Below are the code and all the weights of a small trained network. Each question names an input and a class and asks about switching units off, where a switched-off unit gives its printed mean instead of its output.

import numpy as np


def w(rows, s, z=0):
    codes = np.array(rows[::2]) - 128.0
    scale = np.full(codes.shape[1], s)
    scale[-1] = z or s
    return codes * scale


def norm(h):
    return h / np.sqrt((h * h).mean(-1, keepdims=True) + 1e-5)


def f(y):
    return np.maximum(y, 0)


def log_softmax(a):
    a = a - a.max(-1, keepdims=True)
    return a - np.log(np.exp(a).sum(-1, keepdims=True))


def net(x, mask):
    res = np.array(x, float).reshape(1, 8) / 4 @ E
    u = 0
    for l in range(3):
        y = f(norm(res) @ A[l][:, :-1].T + A[l][:, -1])
        res = res + np.where(mask[u : u + 4], y, B[l][:, -1]) @ B[l][:, :-1]
        u += 4
    return log_softmax(norm(res)[-1] @ U[:, :-1].T + U[:, -1])


A, B = {}, {}
E = w([
[48,51,178,68,86,88,55],'x0',
[104,167,127,102,63,163,103],'x1',
[45,102,46,117,141,128,83],'x2',
[159,64,190,209,104,82,126],'x3',
[124,163,52,162,65,117,116],'x4',
[60,76,140,229,214,183,94],'x5',
[105,138,192,139,162,2,191],'x6',
[55,174,152,185,176,133,152],'x7',
],0.0066)
A[0] = w([
[64,202,91,170,207,201,145,54],'L0N1',
[67,182,154,108,104,93,130,4],'L0N2',
[121,123,122,173,173,81,254,112],'L0N3',
[230,196,146,98,145,101,160,11],'L0N4',
],0.0089,0.0037)
B[0] = w([
[147,47,61,104,243,90,157,233],'L0N1',
[2,189,70,137,75,92,133,168],'L0N2',
[152,85,154,118,115,158,126,253],'L0N3',
[142,190,137,89,72,195,230,216],'L0N4',
],0.0099,0.0047)
A[1] = w([
[114,104,153,63,97,214,10,4],'L1N1',
[145,180,40,178,10,164,48,57],'L1N2',
[68,180,113,126,76,81,112,65],'L1N3',
[155,2,104,35,94,139,144,190],'L1N4',
],0.0079,0.0041)
B[1] = w([
[121,99,143,53,46,235,11,171],'L1N1',
[23,216,101,192,171,130,123,184],'L1N2',
[125,2,119,75,139,71,178,171],'L1N3',
[190,208,138,121,135,112,63,254],'L1N4',
],0.0092,0.0063)
A[2] = w([
[131,235,118,103,54,174,249,140],'L2N1',
[124,74,249,254,117,101,117,1],'L2N2',
[198,146,144,158,130,151,100,136],'L2N3',
[119,199,56,215,82,161,121,46],'L2N4',
],0.0085,0.0036)
B[2] = w([
[193,68,184,119,75,113,208,254],'L2N1',
[67,103,224,224,90,209,108,177],'L2N2',
[7,140,148,148,159,85,95,176],'L2N3',
[209,151,62,215,102,152,132,167],'L2N4',
],0.012,0.0068)
U = w([
[132,88,109,143,250,147,158,181],'0',
[167,138,173,103,160,46,90,3],'1',
[200,124,189,114,111,126,196,199],'2',
[114,138,149,79,121,171,46,108],'3',
[49,121,128,95,136,66,156,82],'4',
[141,157,91,190,127,138,120,115],'5',
[93,93,233,190,147,151,115,118],'6',
],0.02,0.0044)

Each question gives the input, the list of numbers given to net, and the class t.
The units are the neurons (one row each of A and B). Each row of codes is followed by its name. A weight is (code - 128) times the scale printed after its matrix; where a second scale follows, it is the last column's (A, B and U).
mask holds one flag per neuron, layer by layer. A switched-off neuron (its flag False) gives its mean, the last column of its row in B, instead of its output. The means were averaged over made-up inputs and are rounded, as every weight is.
A unit's drop is (log p(t) with every unit on - log p(t) with that unit switched off) / (log p(t) with every unit on - log p(t) with every unit switched off).
The circuit of an input: a set's keep is (log p(t) with only the set's units on - log p(t) with every unit switched off) / (log p(t) with every unit on - log p(t) with every unit switched off). Starting from all 12 units, units are removed one at a time, each time the one whose removal leaves the highest keep (on an exact tie, the one counted first), for as long as the keep stays at least 0.8.
circuit, biggest first: the units of the circuit, biggest drop first
unit that matters most: the unit with the biggest drop
top k neurons: the k neurons with the biggest drops, biggest first
top k neurons in layer l: the k neurons of layer l with the biggest drops, biggest first
drop of u: that unit's drop, to one decimal
input [3,6,-2,4,6,-5,-8,-7], class 5: circuit, biggest first => (L1N2)
input [1,-3,6,0,8,3,5,2], class 0: circuit, biggest first => (L0N1; L2N3)
input [2,7,3,2,4,-6,-3,6], class 4: circuit, biggest first => (L1N3; L0N2)
input [3,1,-2,2,5,-5,7,4], class 4: top 3 neurons => (L0N2; L1N3; L1N4)
input [2,-3,-4,-6,6,4,1,-7], class 5: top 3 neurons => (L0N1; L1N2; L0N3)
input [0,7,1,3,4,-7,-8,-8], class 5: top 2 neurons => (L1N2; L2N4)
input [0,1,4,3,-1,4,-6,1], class 0: top 2 neurons => (L0N1; L0N3)
input [2,0,4,-8,-5,5,7,-6], class 1: top 2 neurons in layer 1 => (L1N4; L1N2)
input [-5,2,1,-2,-3,1,6,3], class 0: top 2 neurons => (L0N1; L2N1)
input [4,3,0,1,1,-3,1,-2], class 4: top 2 neurons in layer 1 => (L1N3; L1N2)
input [-1,-3,3,6,-1,4,-5,-6], class 3: top 2 neurons in layer 1 => (L1N1; L1N4)
input [4,5,-2,-7,-3,1,8,-3], class 4: top 2 neurons in layer 0 => (L0N2; L0N4)
input [2,-1,2,-6,5,-2,-6,1], class 5: top 2 neurons in layer 1 => (L1N2; L1N3)
input [0,7,4,6,3,-5,3,1], class 4: unit that matters most => L1N3
input [7,3,5,3,8,7,-1,-3], class 3: drop of L0N3 => -0.1
input [-3,3,-3,8,-7,0,1,0], class 6: drop of L2N2 => 0.2
input [1,7,3,-2,7,3,0,8], class 0: drop of L0N1 => 0.5
